Known rows:
lenepir: -17,9,-4,-14,12,9,-3,-16,7,2,-10,29,0,-1,47,23,-25,-6,0,11,-7,-13,11,-6,14,-6,12,18,-21,14
supum: -8,-11,14,-6,1,3,-4,-22,0,22,3,-16,-5,7,-7,3,5,-9,-15,-16,10,-11,-5,-33,-2,-9,24,-28,-1,10
fesek: -2,-25,7,-3,0,7,-2,-15,20,6,7,5,-13,7,-21,7,1,-4,-19,-9,4,-17,6,-34,12,-15,14,-36,26,21
plogrin: -22,16,-13,-23,21,22,15,-4,-9,29,-12,37,-5,-7,33,13,-44,-5,9,1,17,-2,14,11,11,1,12,28,-24,4
totik: -21,25,-25,13,8,3,22,6,24,28,-10,20,-19,-8,52,1,-18,-2,-8,22,-4,2,3,3,-15,0,4,5,2,-11
dugar: -4,-10,-21,35,-7,-2,2,3,-15,2,-23,-35,-9,-10,-5,-21,-19,4,-11,5,0,-2,20,3,2,-11,23,-38,-1,-18
rolisku: -16,25,-27,13,9,-5,21,-5,21,22,-6,20,-17,-12,52,5,-14,-7,-2,28,-7,3,3,4,1,-13,6,-5,-5,-13
nipalol: -8,-28,0,19,-9,19,-18,-14,-25,-4,-20,-27,15,1,-10,13,-27,11,-1,-13,2,11,25,2,10,0,24,-7,-24,-3
bagik: -3,-5,5,15,15,4,3,-40,-5,13,7,-20,4,7,-16,28,3,8,-10,-5,18,9,7,-26,-9,-3,35,-21,-13,-19
tukur: 5,0,-15,23,-4,11,14,-8,5,-17,3,2,11,3,-23,15,-3,17,9,10,10,21,2,-8,-12,-3,33,-23,2,-29
dagrosu: -5,-1,5,-16,-8,10,-6,-7,-3,8,-2,-23,6,-4,-2,-16,7,-15,11,-17,8,-4,-30,-35,-10,10,24,-16,-4,-2
zeplogro: 2,1,-16,-15,-18,32,13,11,-10,-12,-9,2,14,-6,-9,-28,-7,-5,49,-14,10,18,-36,-6,-1,-3,22,-10,-2,-29
skeklu: 0,-20,-6,-17,12,17,17,-16,-31,22,-2,-17,13,-2,-14,6,-37,0,26,-17,23,1,14,4,17,-4,16,-5,-15,3
trelom: 23,-22,19,15,-36,-4,27,11,-1,-25,-5,-8,24,16,8,13,-12,12,5,-16,-16,7,-15,18,-23,-1,22,-31,3,12
gazo: -6,-20,8,-13,0,14,-2,-23,-10,21,2,-14,8,3,-6,1,-13,-6,2,-20,17,-9,2,-19,8,-2,17,-16,-6,9
floklas: 5,31,-9,12,-3,-20,43,-2,-1,25,-6,16,-9,-4,62,15,-16,-15,-22,12,-4,-18,7,28,-12,-22,18,-9,-13,-8
kaplodom: -25,16,-6,-15,12,9,-17,-26,25,27,-6,24,-18,-6,48,13,-3,-16,-19,16,-2,-11,4,-30,5,-10,12,7,-13,8

Facts:
bagik φ:drader, skostek Θ:a
baplu φ:tratronik, pofel Θ:b
baras φ:flanir, soston Θ:a χ:grupos
bedes φ:zaklor, vebes, stupum Θ:b
bekul φ:pofel Θ:b
bifogis φ:bedes Θ:a
bozi Θ:b χ:dapek
branok φ:bedes, nustora Θ:b
britruk Θ:a
brosuses Θ:b χ:turek
brotul Θ:a χ:skostek
brusko φ:nuskagrem Θ:b χ:flodrur
bubrol φ:gumeram Θ:b
bubrun φ:skiza Θ:b
buflak φ:nuskagrem Θ:a
dagrosu φ:gumeram Θ:a χ:zeplogro
dapek φ:lelis Θ:a χ:zuklur
daplam φ:soston Θ:a χ:drotrer
drader φ:fekir Θ:a
drafu φ:ragur, flanir Θ:b
dripe Θ:b χ:sotu
drotrer φ:fekir Θ:b χ:platru
drubridi Θ:a χ:subuk
drusomu φ:nustora, nemel Θ:b χ:vebes
dugar Θ:a χ:sidrom
dulugrul φ:tebrer Θ:b
fekir Θ:a χ:flisa
fesek φ:gumeram Θ:a χ:baras
fidrek φ:gumeram, nafleri, soston Θ:b χ:nemel
flanir Θ:a
flifa Θ:a
flisa Θ:a χ:trutru
flodrur φ:novi, grakor, skeste Θ:b χ:fidrek
floklas φ:dripe Θ:b χ:sigrir
fudane φ:fidrek, fekir, nogri, sustir Θ:a
fuflal Θ:b χ:kiplas
fuplun φ:buflak Θ:a χ:daplam
gazo φ:nuskis, novi Θ:a
gestoflon φ:nafleri, soston, klugek Θ:a
gitar φ:kesku, soston Θ:b χ:trisok
graflek φ:skiza Θ:b χ:ribros
grakor φ:pofel Θ:b χ:tatatok
grolegrem Θ:a χ:drubridi
grulum φ:nustora, fekir Θ:a χ:klugek
grupos φ:plovolo Θ:a χ:skiza
gufi φ:nustora, skepir Θ:a χ:zaklor
gumeram φ:kesku Θ:a
kanir Θ:b χ:puder
kaplodom φ:nogri Θ:b χ:sukor
kefi Θ:b χ:nipalol
kelam Θ:a χ:skeskur
keplu φ:kliko Θ:b
kesku φ:nuskagrem, skeskur Θ:b χ:klastus
kevi Θ:a χ:klevo
kezogak φ:skata Θ:a χ:stupum
kimivus Θ:a χ:flifa
kiplas φ:britruk Θ:b χ:skeste
kise φ:baras Θ:b χ:kevi
klastus Θ:a χ:tebrer
klevo φ:skipok Θ:a χ:rolisku
kliko φ:pulin Θ:b χ:salitir
klugek φ:tratronik, nuskagrem Θ:a χ:suplok
lelis φ:fekir Θ:b
lenepir φ:kesku Θ:b
midutu φ:stuno Θ:b
minum φ:nuskis Θ:b
nafleri φ:fekir Θ:a χ:kanir
naredrak Θ:a χ:skisos
nefu Θ:a χ:kimivus
nemel Θ:b χ:nafleri
nezas Θ:a χ:britruk
niklem Θ:b χ:kesku
nipalol φ:drubridi, skeskur Θ:a χ:nezas
nofu Θ:a
nogri φ:fesek Θ:b
novi φ:nafleri, buflak Θ:a
nuskagrem Θ:b
nuskis φ:gumeram Θ:b χ:gufi
nustora Θ:a
pinal Θ:b
platru Θ:a
platrun φ:tukur Θ:a
plogrin φ:skata, buflak Θ:b χ:soston
plovolo φ:nustora Θ:b χ:kelam
pofel Θ:a χ:soplir
puder φ:skeskur Θ:b χ:naredrak
pulin φ:nuskagrem, soston Θ:b χ:kaplodom
ragur φ:branok, subuk Θ:a
relar Θ:a χ:buflak
ribros Θ:b
rofakom φ:zeplogro Θ:b χ:nefu
rolisku Θ:b χ:grulum
salitir φ:flisa, platrun, triflur, puder Θ:b χ:tefan
seran φ:nofu, drader Θ:a χ:stuno
setan φ:bedes, nemel Θ:b χ:tikabi
sidrom Θ:b χ:drusomu
sigrir Θ:b χ:trelom
siris φ:fesek Θ:a χ:totik
skata Θ:a
skeklu φ:zeplogro, nuskagrem, skata, kanir Θ:a
skepir φ:nustora Θ:a
skeskur φ:nustora, nuskagrem Θ:b
skeste φ:skeskur, vebes Θ:b χ:brusko
skipok φ:nofu Θ:a
skisos Θ:a
skiza Θ:b χ:steror
skobrin φ:dagrosu Θ:b
skostek Θ:b χ:nuskis
soplir φ:torom Θ:a χ:fekir
soston φ:nuskagrem Θ:a χ:fuflal
sotu φ:bedes, kise Θ:b χ:stabir
stabir Θ:b χ:brotul
steror Θ:a χ:pofel
stuno φ:seran Θ:a χ:dugar
stupum Θ:b χ:pinal
subuk φ:tratronik Θ:b χ:kise
sukor Θ:a
suplok φ:skiza Θ:b χ:kezogak
supum φ:nogri Θ:a
sustir φ:fekir, soston Θ:b
tatatok Θ:b χ:treflom
tebrer φ:sustir Θ:a χ:pulin
tefan Θ:a χ:siris
tikabi Θ:a χ:nofu
torom φ:nuskagrem, fekir Θ:b χ:floklas
totik Θ:b χ:plogrin
tratronik Θ:b
treflom φ:nuskagrem, baras Θ:b χ:graflek
trelom Θ:a
triflur φ:stuno Θ:a χ:kliko
trisok φ:nustora Θ:a
troklikon φ:fekir Θ:b
trutru Θ:a χ:zaklis
tukur Θ:a
turek φ:bedes, trelom Θ:a χ:fuplun
vadar φ:tratronik, soston Θ:b
vebes φ:nustora, nuskagrem Θ:a χ:kefi
zaklis Θ:b χ:dagrosu
zaklor φ:kesku, tratronik, soston Θ:b χ:rofakom
zeplogro Θ:a
zuklur φ:skata Θ:b χ:fesek

Rows:
No name comes twice in this set of rows, the named rows included.
6,-35,5,-4,2,9,5,-9,10,-1,0,-6,5,15,-14,19,-16,11,10,-2,-3,2,10,-10,11,1,4,-22,12,26 -> baras
-2,13,13,-17,0,-5,20,-9,-8,6,-5,34,15,8,52,34,-32,-11,-5,-4,-2,-18,8,12,10,-7,23,15,-26,14 -> treflom
7,17,-18,7,11,10,0,-28,12,-20,1,37,13,-6,40,38,-3,-6,20,36,-8,4,8,-4,24,-19,25,11,-33,-7 -> puder
-25,11,-6,-11,10,20,4,7,18,15,-16,42,-14,-1,36,12,-36,3,-6,2,2,1,1,-4,-9,13,9,28,-1,6 -> kliko
-18,15,-8,-20,6,10,-9,-9,21,3,-9,39,-21,-10,40,10,-15,-19,-6,15,-3,-19,-6,-16,7,-10,16,7,-4,6 -> nuskis
-19,13,-10,-11,9,19,-15,-1,21,-10,-10,44,-6,-1,40,12,-18,-6,9,21,-10,-5,4,-14,11,7,13,16,-6,13 -> kesku
13,-15,1,-12,-11,11,-10,-15,10,-21,2,4,10,-1,-16,2,7,-7,16,0,5,-12,-9,-32,18,-12,28,-27,6,6 -> nafleri
0,-2,3,-4,-24,17,-20,3,25,-41,3,16,3,5,-22,-15,11,-1,13,-2,1,0,-29,-41,-17,6,37,-22,19,-13 -> fekir
-10,1,-24,-18,26,17,21,-14,5,21,-4,48,-11,0,22,23,-44,-5,9,20,10,-5,30,16,39,-24,6,12,-3,5 -> zuklur
4,-28,2,18,8,1,9,-14,10,3,6,-16,17,13,-4,29,-17,19,8,4,-10,11,13,-3,5,6,7,-24,-1,19 -> grupos
0,-15,0,-17,7,13,11,-11,-17,8,-1,-5,13,3,-16,5,-26,1,23,-18,15,-3,0,-8,13,0,19,-11,-2,3 -> fuplun
8,-13,-20,-10,-13,26,18,15,0,-20,-8,24,2,-3,-40,-16,-26,0,34,-3,11,4,-13,-2,10,-2,19,-17,19,-15 -> skata
-13,34,-16,13,12,10,-4,-9,28,-12,-2,41,-11,-10,34,33,1,3,-12,34,-1,-4,-6,-17,-8,-10,32,1,-2,-18 -> skostek
-16,20,-1,-13,-1,9,-11,-7,28,-2,-9,40,-20,-6,43,3,-2,-19,-18,14,-6,-19,-3,-27,-2,-14,19,4,-4,5 -> nogri

Now the same nodes, written a new way:
Known rows:
pofel: -8,13,-24,13,4,21,-1,1,4,7,-8,-3,19,3,10,13,-9,0,-12,1,3,3,0,-1,-10,-5,-2,11,-3,0,0,-1,-8,2,8,2,-2
ragur: -3,9,-10,9,4,5,-2,-1,-2,4,-12,-5,7,-3,8,11,-1,3,-9,9,3,7,8,0,-4,0,-36,10,6,4,4,-7,-1,12,4,5,2
kevi: 3,0,-11,7,-7,6,0,-1,4,4,-7,15,9,-2,0,14,-3,10,-13,-2,4,-3,5,2,-1,0,-12,8,6,2,1,-6,3,16,-2,0,-1
kise: 6,-20,-6,14,7,1,-2,-4,-1,9,-2,2,4,1,8,-5,1,0,-9,-2,0,3,-12,7,0,2,35,7,-5,-10,-4,-4,6,15,2,-4,-2
tefan: -3,9,9,-2,5,11,0,0,4,-3,-3,-5,5,4,-5,18,-4,8,-6,-5,1,-7,8,3,-4,2,-35,8,6,12,3,-7,-2,4,3,-9,2
flisa: -8,10,-15,-3,-3,12,-1,2,3,7,0,1,8,-2,1,11,-9,7,-10,-4,2,-2,3,1,-12,-6,-33,8,0,2,1,-4,-8,-16,1,5,2
minum: -1,-13,7,2,6,1,-1,-3,-1,8,3,-1,-3,-3,2,-3,3,-2,0,1,-3,-1,-15,7,-3,1,11,2,1,-7,-2,-1,5,-5,0,-9,0
sustir: 1,-19,0,-3,9,0,-3,-1,-9,9,6,-5,-1,-4,4,-8,-1,-5,-7,-6,-2,1,-3,7,-3,-3,16,7,-6,5,-4,0,6,-12,5,-2,1
kimivus: -7,10,-11,-6,-4,9,1,-1,2,3,-2,12,9,-5,-5,18,3,6,-7,-3,2,-2,18,2,0,-1,-10,5,7,11,0,-3,-3,5,0,-2,1
sigrir: 0,-7,0,3,8,7,0,-5,2,3,5,14,3,-4,-1,9,-1,-9,-1,-2,-2,-7,-18,7,-7,5,35,2,-3,5,-7,-4,5,7,2,-4,-2
suplok: 7,-9,1,10,3,2,0,-5,4,4,2,20,1,-2,0,1,3,-7,-4,-6,-2,-8,-23,8,0,7,40,2,-1,-2,-6,-8,9,22,-3,-5,-4
gestoflon: -2,4,-1,0,-3,-1,-3,1,-6,8,-10,-11,1,-5,10,0,4,5,-8,1,2,7,5,-2,3,-6,-44,11,5,10,6,-5,11,6,1,-3,1
naredrak: -2,0,-10,5,-3,18,1,-2,5,1,-6,19,11,-6,1,11,2,9,-9,8,4,-6,0,-1,-7,-2,-31,4,9,18,2,-4,-1,5,1,7,0
drotrer: 1,-14,7,-9,5,-7,-4,-1,-9,6,8,-5,-5,-9,4,-6,2,-8,-5,-7,-2,-3,-2,8,-5,-3,6,7,-6,13,-4,-5,13,-6,3,2,1
pinal: 5,-13,-4,8,5,5,0,-4,3,5,4,15,3,-3,0,4,0,-3,-5,-5,-1,-8,-16,7,-3,5,38,3,-3,0,-7,-6,5,13,0,-3,-3
nuskagrem: -2,-28,-10,4,13,16,0,-1,-1,11,7,-7,9,4,3,7,-11,5,-10,4,0,5,9,8,-11,-4,47,8,-7,-14,-8,8,-9,-23,11,-2,4
nustora: -5,-11,-18,-1,4,11,-1,1,0,5,-1,-4,10,-4,-6,23,-14,16,-15,10,4,7,33,2,-21,-4,-34,9,4,-5,-2,-3,-20,-22,7,13,9

Rows:
No name comes twice in this set of rows, the named rows included.
-4,11,-6,-8,-6,-1,-4,4,-8,9,-2,-7,1,-7,4,-1,-2,4,-10,-7,1,-1,2,1,-5,-8,-47,10,1,11,5,-7,4,-15,-1,-4,1 -> dapek
2,-5,-10,12,-2,4,-3,0,-2,11,-13,-2,9,3,9,3,1,14,-17,4,3,8,9,0,4,-4,-17,13,5,-5,6,-5,5,18,1,-3,0 -> klugek
-3,-2,-3,-3,6,6,2,-5,1,4,8,14,4,-6,-6,5,6,-8,2,-8,-3,-4,2,7,0,5,41,0,-4,4,-7,-2,2,7,3,-9,-1 -> stabir
0,-4,-1,13,13,-1,-2,-5,-4,6,-4,-4,2,-4,8,-6,5,-12,0,1,-2,1,-17,5,-2,4,20,5,-3,0,-2,-7,7,15,4,-3,-2 -> drafu
-5,-12,-6,-4,-1,10,1,2,-1,9,-3,-6,6,1,-1,16,-8,17,-12,6,3,5,18,2,-7,-6,-26,8,8,-11,2,4,-9,-19,2,-1,5 -> gumeram
-4,1,16,-3,3,4,0,0,0,4,-5,-17,-2,4,-3,8,-2,13,-5,-2,0,0,10,1,-1,-1,-53,8,11,1,9,-4,-2,-9,1,-18,5 -> siris
-4,4,-8,-3,-2,12,1,0,4,3,-1,11,10,-2,-3,24,-6,8,-10,0,3,-4,10,2,-9,-1,-18,6,6,8,-3,-3,-4,-1,2,4,2 -> tukur
-2,-9,-8,-14,3,0,-1,0,-11,7,14,7,3,-7,-8,1,5,-4,-5,-15,-2,-3,18,8,-1,-1,34,5,-7,13,-9,-1,0,-13,5,-5,0 -> skostek
1,-22,-11,14,13,14,-1,-5,-3,-1,2,10,5,-7,-3,-4,1,-1,-6,9,0,-3,-4,6,-20,4,3,1,-1,4,-4,-6,-11,-10,8,10,3 -> nemel
-2,-4,-8,-14,-5,7,-3,3,-5,3,5,5,8,-5,-2,17,-8,10,-15,-5,3,-5,19,3,-9,-6,-22,11,0,20,-4,-3,0,-10,4,13,2 -> nofu
3,-16,1,-9,6,-3,-4,0,-11,8,10,-1,-3,-7,1,-8,0,-6,-5,-8,-2,-3,0,9,-6,-3,15,7,-8,12,-6,-4,9,-14,4,1,1 -> lelis
-3,6,6,1,-2,2,1,1,-5,5,-15,-6,0,-11,5,14,-1,8,-5,12,1,8,4,2,-7,1,-29,7,10,-2,1,-5,1,-11,-4,-3,3 -> nipalol
-2,-9,0,0,11,4,-1,-7,5,1,9,12,1,-2,0,16,-3,-11,0,2,-1,-10,-20,7,-6,5,28,3,-1,7,-8,-2,10,13,4,8,-1 -> niklem
-5,-9,-6,-1,0,11,-1,1,-3,10,-5,-8,9,1,6,11,-7,14,-12,7,3,5,16,1,-3,-6,-21,11,5,-4,1,5,-3,-9,4,-1,4 -> buflak
-3,-18,4,1,14,-2,-3,-5,0,8,5,-8,-1,2,9,4,0,-6,-3,6,-1,2,-10,4,-2,-2,18,6,-1,-3,-2,2,12,10,7,4,1 -> pulin

Now the same nodes, written a new way:
Known rows:
soplir: 0,-6,6,-10,-8,0,2,6,-6,-5,15,-6,-8,-2,1,-1,-18,-13,-5,27,-1,-22,-2,-1,3,-20,-8,-10,-2
fudane: -4,-11,2,-11,-6,-5,0,8,-6,-6,-10,-1,-2,4,1,28,-17,-16,-7,-3,1,-9,17,-12,4,-23,3,-10,0
trutru: 11,-2,4,-2,-9,0,3,6,-6,-4,7,-4,-3,-4,1,-7,-19,-11,-2,47,-4,-5,8,-5,3,-18,-15,-11,1
pinal: -4,-11,2,-10,-1,-5,14,-2,-5,-5,-4,1,23,-4,0,-9,-12,-6,-3,-4,1,11,-5,-9,2,-17,-10,-8,24
brosuses: 2,-13,3,-11,-6,-5,0,-3,-3,1,-1,10,10,-4,-1,-7,-13,-17,0,-12,0,26,-7,-6,1,-5,-11,-11,18
stabir: 3,-10,3,-11,-3,-8,1,-5,-1,-5,4,11,1,-5,0,-9,-17,-18,2,-4,5,16,-5,-6,3,-4,-14,-9,22
klevo: -1,-5,4,-9,-8,-7,-1,2,-6,1,3,-6,-6,-4,3,-1,-15,-15,-2,20,0,-17,1,0,3,-11,-3,-8,2
skipok: -2,-5,3,-7,-8,-7,0,1,-6,-3,-2,-8,-2,-5,0,-5,-16,-14,1,16,1,-18,-2,-4,2,-20,-5,-9,-1
rolisku: -4,-10,6,-9,-2,1,0,-4,7,16,42,-1,8,-4,2,-12,-20,-17,-4,-17,2,-13,-6,6,4,2,-9,-7,21
skisos: 8,-6,2,-3,-7,-10,-1,-4,-7,-1,-9,-3,1,-5,-2,11,-3,4,22,-5,-1,-6,0,-7,2,-21,-10,-9,0
setan: 6,9,0,-13,-6,-10,8,-3,-7,-2,-10,36,16,-5,1,9,18,0,4,6,-4,55,2,-13,2,11,-10,-8,2
brusko: 17,-5,6,-9,13,-1,7,-2,16,18,34,-2,-9,7,23,-5,-17,23,-5,-26,-3,-18,-7,19,3,-22,4,1,25
treflom: 26,25,1,-9,1,-8,14,-2,-6,3,-12,33,-5,-3,3,11,-10,23,-4,-12,-8,38,-6,-5,5,-21,2,-7,13
skostek: -1,-11,4,-11,-2,-3,0,-4,1,-3,16,3,7,-5,3,-11,-15,-18,-2,-11,4,5,-6,-3,5,-5,-11,-8,22
pulin: -5,11,4,-10,15,8,12,3,17,56,34,-5,-3,6,42,-8,-19,-10,-5,-17,-4,-18,-7,19,9,-22,31,9,14
gestoflon: -5,25,1,-12,-6,-9,4,8,-6,2,-11,-5,4,-4,1,-2,-12,-12,0,21,-5,-12,18,-5,0,-24,18,-8,0
gumeram: -1,-2,13,-12,-7,-8,6,3,-4,-6,16,-9,-4,-2,15,52,13,7,0,38,44,-17,3,22,6,2,47,-8,4

Rows:
No name comes twice in this set of rows, the named rows included.
15,2,10,-12,-8,-8,11,8,-6,-2,0,-1,-2,-4,3,61,8,8,-6,77,33,-16,21,10,6,-1,19,-8,1 -> dagrosu

